Here is a tiny trained network, its code and every weight. The questions are about switching its units off for an input and a target symbol, where a switched-off unit gives its printed mean instead of its output.

import numpy as np


def w(rows, s, z=0):
    codes = np.array(rows[::2]) - 128.0
    scale = np.full(codes.shape[1], s)
    scale[-1] = z or s
    return codes * scale


def norm(h):
    return h / np.sqrt((h * h).mean(-1, keepdims=True) + 1e-5)


def f(y):
    return np.maximum(y, 0)


def softmax(a):
    e = np.exp(a - a.max(-1, keepdims=True))
    return e / e.sum(-1, keepdims=True)


def log_softmax(a):
    a = a - a.max(-1, keepdims=True)
    return a - np.log(np.exp(a).sum(-1, keepdims=True))


def net(x, mask):
    ids = ['βεζηθλμξπστφω'.index(c) for c in x.split()]
    T = len(ids)
    res = E[ids] + P[:T]
    r = norm(res)
    for j in range(3):
        rows = slice(3 * j, 3 * j + 3)
        q, k, v = (r @ M[0][rows].T for M in (Q, K, V))
        z = softmax(np.where(np.tri(T) > 0, q @ k.T / 3**0.5, -1e9)) @ v
        o = O[0][rows]
        res = res + np.where(mask[j], z, o[:, -1]) @ o[:, :-1]
    y = f(norm(res) @ A[0][:, :-1].T + A[0][:, -1])
    res = res + np.where(mask[3:11], y, B[0][:, -1]) @ B[0][:, :-1]
    return log_softmax(norm(res)[-1] @ U[:, :-1].T + U[:, -1])


Q, K, V, O, A, B = {}, {}, {}, {}, {}, {}
E = w([
[100,137,90,75,115,154],'β',
[134,98,148,167,75,222],'ε',
[113,84,101,213,71,119],'ζ',
[186,143,84,144,165,122],'η',
[76,137,189,106,131,142],'θ',
[32,185,169,239,135,255],'λ',
[79,136,110,143,180,58],'μ',
[159,86,99,109,149,56],'ξ',
[99,108,150,145,58,114],'π',
[140,146,73,197,128,69],'σ',
[120,140,179,101,182,195],'τ',
[85,30,173,140,144,127],'φ',
[158,78,58,197,205,78],'ω',
],0.0079)
P = w([
[188,224,215,158,101,56],'0',
[60,85,60,187,140,149],'1',
[42,83,42,189,133,168],'2',
[24,71,38,201,125,187],'3',
[10,67,35,221,123,202],'4',
[8,62,33,227,120,221],'5',
],0.0018)
Q[0] = w([
[103,208,145,51,58,158],'H1',
[95,68,92,173,140,130],'H1',
[61,200,70,2,70,194],'H1',
[39,105,81,144,118,124],'H2',
[159,151,173,104,152,172],'H2',
[151,113,108,137,153,187],'H2',
[163,146,91,79,132,86],'H3',
[101,81,68,87,148,96],'H3',
[98,64,82,205,139,138],'H3',
],0.0082)
K[0] = w([
[141,114,248,227,117,87],'H1',
[140,164,76,9,66,119],'H1',
[203,174,254,187,137,75],'H1',
[141,165,179,95,153,45],'H2',
[81,80,149,78,103,216],'H2',
[83,172,103,78,94,114],'H2',
[227,112,230,246,145,64],'H3',
[175,202,183,116,128,145],'H3',
[174,225,122,37,51,110],'H3',
],0.0063)
V[0] = w([
[195,180,160,33,62,106],'H1',
[69,199,155,84,142,79],'H1',
[199,114,231,162,152,86],'H1',
[178,112,115,126,153,160],'H2',
[113,145,92,165,94,179],'H2',
[202,144,240,206,138,58],'H2',
[82,100,118,175,194,145],'H3',
[75,133,2,72,85,190],'H3',
[173,122,200,244,145,103],'H3',
],0.0037)
O[0] = w([
[120,169,55,145,84,108,7],'H1',
[71,172,80,52,158,80,128],'H1',
[139,28,43,148,131,61,55],'H1',
[111,158,174,164,132,121,93],'H2',
[82,132,107,129,128,104,44],'H2',
[195,114,168,167,222,223,191],'H2',
[158,50,121,135,158,124,164],'H3',
[255,204,104,69,158,40,106],'H3',
[62,36,84,169,75,211,152],'H3',
],0.0035,0.0016)
A[0] = w([
[64,84,216,199,55,75,5],'N1',
[35,180,197,136,167,131,200],'N2',
[236,251,253,157,248,138,210],'N3',
[120,185,41,74,97,60,160],'N4',
[26,156,222,45,36,197,157],'N5',
[114,39,110,217,72,133,148],'N6',
[245,53,184,142,15,57,181],'N7',
[77,183,232,103,67,252,102],'N8',
],0.0044,0.0029)
B[0] = w([
[9,207,61,91,169,197,150],'N1',
[151,162,16,94,87,179,185],'N2',
[147,178,110,6,100,219,183],'N3',
[208,166,229,168,133,118,170],'N4',
[111,74,197,225,159,53,177],'N5',
[169,192,157,59,72,99,252],'N6',
[118,97,82,38,121,140,192],'N7',
[183,151,185,104,179,1,170],'N8',
],0.0053,0.0049)
U = w([
[165,212,152,118,152,69,93],'β',
[156,117,215,154,82,139,231],'ε',
[85,128,97,137,29,201,120],'ζ',
[183,131,78,127,133,248,79],'η',
[88,141,175,145,206,60,192],'θ',
[78,157,164,182,156,200,255],'λ',
[43,156,37,125,176,128,93],'μ',
[152,66,101,66,113,82,133],'ξ',
[30,161,163,94,66,94,61],'π',
[148,171,77,195,76,93,107],'σ',
[112,123,177,68,245,180,54],'τ',
[46,66,178,96,149,204,90],'φ',
[169,95,118,193,195,131,177],'ω',
],0.013,0.0033)

Each question gives the input, a string of symbols that net reads in full, and the target symbol t.
The units are the heads (3 rows each of Q, K, V and O) and the neurons (one row each of A and B). Each row of codes is followed by its name. A weight is (code - 128) times the scale printed after its matrix; where a second scale follows, it is the last column's (O, A, B and U).
mask holds one flag per unit, heads first, then neurons. A switched-off unit (its flag False) gives its mean, the last column of its rows in O or B, instead of its output. The means were averaged over made-up inputs and are rounded, as every weight is.
A unit's drop is (log p(t) with every unit on - log p(t) with that unit switched off) / (log p(t) with every unit on - log p(t) with every unit switched off).
The circuit of an input: a set's keep is (log p(t) with only the set's units on - log p(t) with every unit switched off) / (log p(t) with every unit on - log p(t) with every unit switched off). Starting from all 11 units, units are removed one at a time, each time the one whose removal leaves the highest keep (on an exact tie, the one counted first), for as long as the keep stays at least 0.8.
circuit, biggest first: the units of the circuit, biggest drop first
top k neurons: the k neurons with the biggest drops, biggest first
which heads matter: for each layer, one digit per head in row order, 1 if its drop is at least 0.15 and else 0, layers parted by /
input μ ε μ π ξ β, target τ: which heads matter -> 101
input ξ ξ ε λ ω π, target π: which heads matter -> 000
input β λ β, target β: which heads matter -> 011
input σ ε μ μ β, target φ: circuit, biggest first -> [N6; N5]
input β μ ξ ξ φ μ, target β: circuit, biggest first -> [H3]
input ξ ε η β ξ ζ, target η: circuit, biggest first -> [H3; H1; N3; N6]
input μ λ τ θ, target θ: circuit, biggest first -> [N5; N8]
input β η η μ ξ, target β: circuit, biggest first -> [H1; N4]
input τ π ξ π μ β, target π: top 3 neurons -> [N2; N4; N8]
input θ θ ξ τ β, target μ: top 2 neurons -> [N6; N8]
input β μ μ ε η φ, target β: which heads matter -> 111
input β η η ε ξ π, target β: which heads matter -> 001
input μ σ σ λ β, target τ: which heads matter -> 001
input ξ η ε, target ε: circuit, biggest first -> [N8]
input θ μ η φ μ π, target π: circuit, biggest first -> [N1; N6; N5]
input μ ξ β ξ μ ξ, target τ: circuit, biggest first -> [H1; N6]
input ξ η τ η β, target η: top 2 neurons -> [N4; N6]
input β η σ ζ θ, target β: top 3 neurons -> [N8; N5; N2]
input ξ ξ π ξ ξ β, target η: top 3 neurons -> [N8; N6; N4]
input β ξ θ ω, target β: circuit, biggest first -> [H3]
